Below are the code and all the weights of a small trained network. Each question names an input and a class and asks about switching units off, where a switched-off unit gives its printed mean instead of its output.

import numpy as np


def w(rows, s, z=0):
    codes = np.array(rows[::2]) - 128.0
    scale = np.full(codes.shape[1], s)
    scale[-1] = z or s
    return codes * scale


def norm(h):
    return h / np.sqrt((h * h).mean(-1, keepdims=True) + 1e-5)


def f(y):
    return y / 2 * (1 + np.tanh(0.7978845608 * (y + 0.044715 * y**3)))


def log_softmax(a):
    a = a - a.max(-1, keepdims=True)
    return a - np.log(np.exp(a).sum(-1, keepdims=True))


def net(x, mask):
    res = np.array(x, float).reshape(1, 5) / 4 @ E
    u = 0
    for l in range(4):
        y = f(norm(res) @ A[l][:, :-1].T + A[l][:, -1])
        res = res + np.where(mask[u : u + 3], y, B[l][:, -1]) @ B[l][:, :-1]
        u += 3
    return log_softmax(norm(res)[-1] @ U[:, :-1].T + U[:, -1])


A, B = {}, {}
E = w([
[7,124,120,216,128,100,182,177,188,130],'x0',
[149,242,163,181,143,165,100,161,107,188],'x1',
[123,177,123,117,178,78,197,32,116,160],'x2',
[133,123,146,129,118,119,116,112,131,129],'x3',
[117,76,87,141,89,131,75,45,167,255],'x4',
],0.0075)
A[0] = w([
[89,169,164,119,148,34,113,196,39,56,6],'L0N1',
[132,193,171,192,195,253,123,184,158,190,15],'L0N2',
[129,102,52,138,134,165,106,93,231,239,17],'L0N3',
],0.0049,0.0023)
B[0] = w([
[175,22,61,242,137,43,111,120,164,245,196],'L0N1',
[132,114,254,156,126,134,81,92,157,146,211],'L0N2',
[188,37,111,199,158,117,109,94,58,65,253],'L0N3',
],0.008,0.0028)
A[1] = w([
[204,136,146,159,208,88,169,203,169,55,6],'L1N1',
[146,99,16,158,169,118,34,108,170,200,31],'L1N2',
[147,102,123,122,71,141,40,253,159,160,18],'L1N3',
],0.0066,0.0017)
B[1] = w([
[156,108,73,215,104,135,81,72,40,160,241],'L1N1',
[121,108,152,204,114,106,134,169,70,143,239],'L1N2',
[66,106,149,137,160,162,250,39,106,111,252],'L1N3',
],0.013,0.0032)
A[2] = w([
[109,177,94,107,220,2,134,92,89,213,155],'L2N1',
[87,72,19,90,116,91,87,111,145,76,9],'L2N2',
[21,153,90,223,81,87,132,148,218,115,87],'L2N3',
],0.0069,0.0012)
B[2] = w([
[47,150,95,153,91,173,125,172,92,152,250],'L2N1',
[140,251,232,233,230,173,244,187,240,95,183],'L2N2',
[216,122,105,30,119,166,84,137,70,159,255],'L2N3',
],0.011,0.0048)
A[3] = w([
[97,228,184,146,163,135,93,135,110,242,234],'L3N1',
[199,124,134,154,170,140,114,137,167,228,253],'L3N2',
[180,82,92,53,135,254,167,196,56,180,236],'L3N3',
],0.0071,0.0017)
B[3] = w([
[84,58,175,117,123,117,204,122,162,79,231],'L3N1',
[246,232,64,130,238,72,73,186,190,17,191],'L3N2',
[115,149,104,55,75,120,82,130,147,169,255],'L3N3',
],0.011,0.0072)
U = w([
[183,105,71,253,125,117,90,137,80,153,93],'0',
[43,105,116,134,87,156,172,63,122,149,253],'1',
[152,158,171,168,168,127,159,133,201,107,42],'2',
[189,154,94,69,95,130,86,137,144,162,120],'3',
],0.014,0.0023)

Each question gives the input, the list of numbers given to net, and the class t.
The units are the neurons (one row each of A and B). Each row of codes is followed by its name. A weight is (code - 128) times the scale printed after its matrix; where a second scale follows, it is the last column's (A, B and U).
mask holds one flag per neuron, layer by layer. A switched-off neuron (its flag False) gives its mean, the last column of its row in B, instead of its output. The means were averaged over made-up inputs and are rounded, as every weight is.
A unit's drop is (log p(t) with every unit on - log p(t) with that unit switched off) / (log p(t) with every unit on - log p(t) with every unit switched off).
The circuit of an input: a set's keep is (log p(t) with only the set's units on - log p(t) with every unit switched off) / (log p(t) with every unit on - log p(t) with every unit switched off). Starting from all 12 units, units are removed one at a time, each time the one whose removal leaves the highest keep (on an exact tie, the one counted first), for as long as the keep stays at least 0.8.
units of the circuit, in order: the units of the circuit, biggest drop first
k most important neurons: the k neurons with the biggest drops, biggest first
top k neurons in layer l: the k neurons of layer l with the biggest drops, biggest first
input [-6,6,-7,8,3], class 1: 2 most important neurons	(L1N3, L2N3)
input [8,0,1,8,-5], class 3: top neuron in layer 3	(L3N3)
input [-1,8,8,-7,5], class 1: 2 most important neurons	(L2N1, L3N1)
input [-8,-8,-7,-2,-1], class 2: 2 most important neurons	(L2N2, L2N3)
input [-7,-3,-7,-4,-6], class 1: units of the circuit, in order	(L1N3, L3N2)
input [4,-8,0,4,7], class 2: 2 most important neurons	(L2N2, L1N1)
input [-8,-8,4,3,1], class 2: 2 most important neurons	(L2N2, L2N3)
input [0,-6,5,6,8], class 0: top 2 neurons in layer 1	(L1N2, L1N3)
input [6,7,4,-7,5], class 2: 3 most important neurons	(L0N2, L3N2, L3N1)
input [-4,3,3,-3,-5], class 0: 2 most important neurons	(L1N1, L2N3)
input [-5,4,7,7,5], class 1: 3 most important neurons	(L2N1, L3N1, L2N3)
input [8,2,-1,0,6], class 3: 4 most important neurons	(L2N3, L1N1, L0N1, L3N3)
input [1,-6,-4,5,4], class 2: 4 most important neurons	(L2N2, L0N1, L1N1, L2N1)
input [8,3,1,-3,7], class 3: top neuron in layer 0	(L0N1)
input [7,-7,1,4,7], class 0: 2 most important neurons	(L0N3, L1N2)
input [-2,2,-6,6,-5], class 1: top 2 neurons in layer 1	(L1N3, L1N2)
input [6,-7,-4,4,3], class 2: top 2 neurons in layer 2	(L2N2, L2N1)
input [1,4,-8,1,-6], class 1: top 2 neurons in layer 1	(L1N3, L1N2)
input [1,-4,8,-5,-8], class 0: top 2 neurons in layer 3	(L3N1, L3N3)
input [-1,-7,-4,-8,2], class 2: units of the circuit, in order	(L2N2)
input [-1,-1,-1,5,0], class 1: top 2 neurons in layer 2	(L2N3, L2N2)
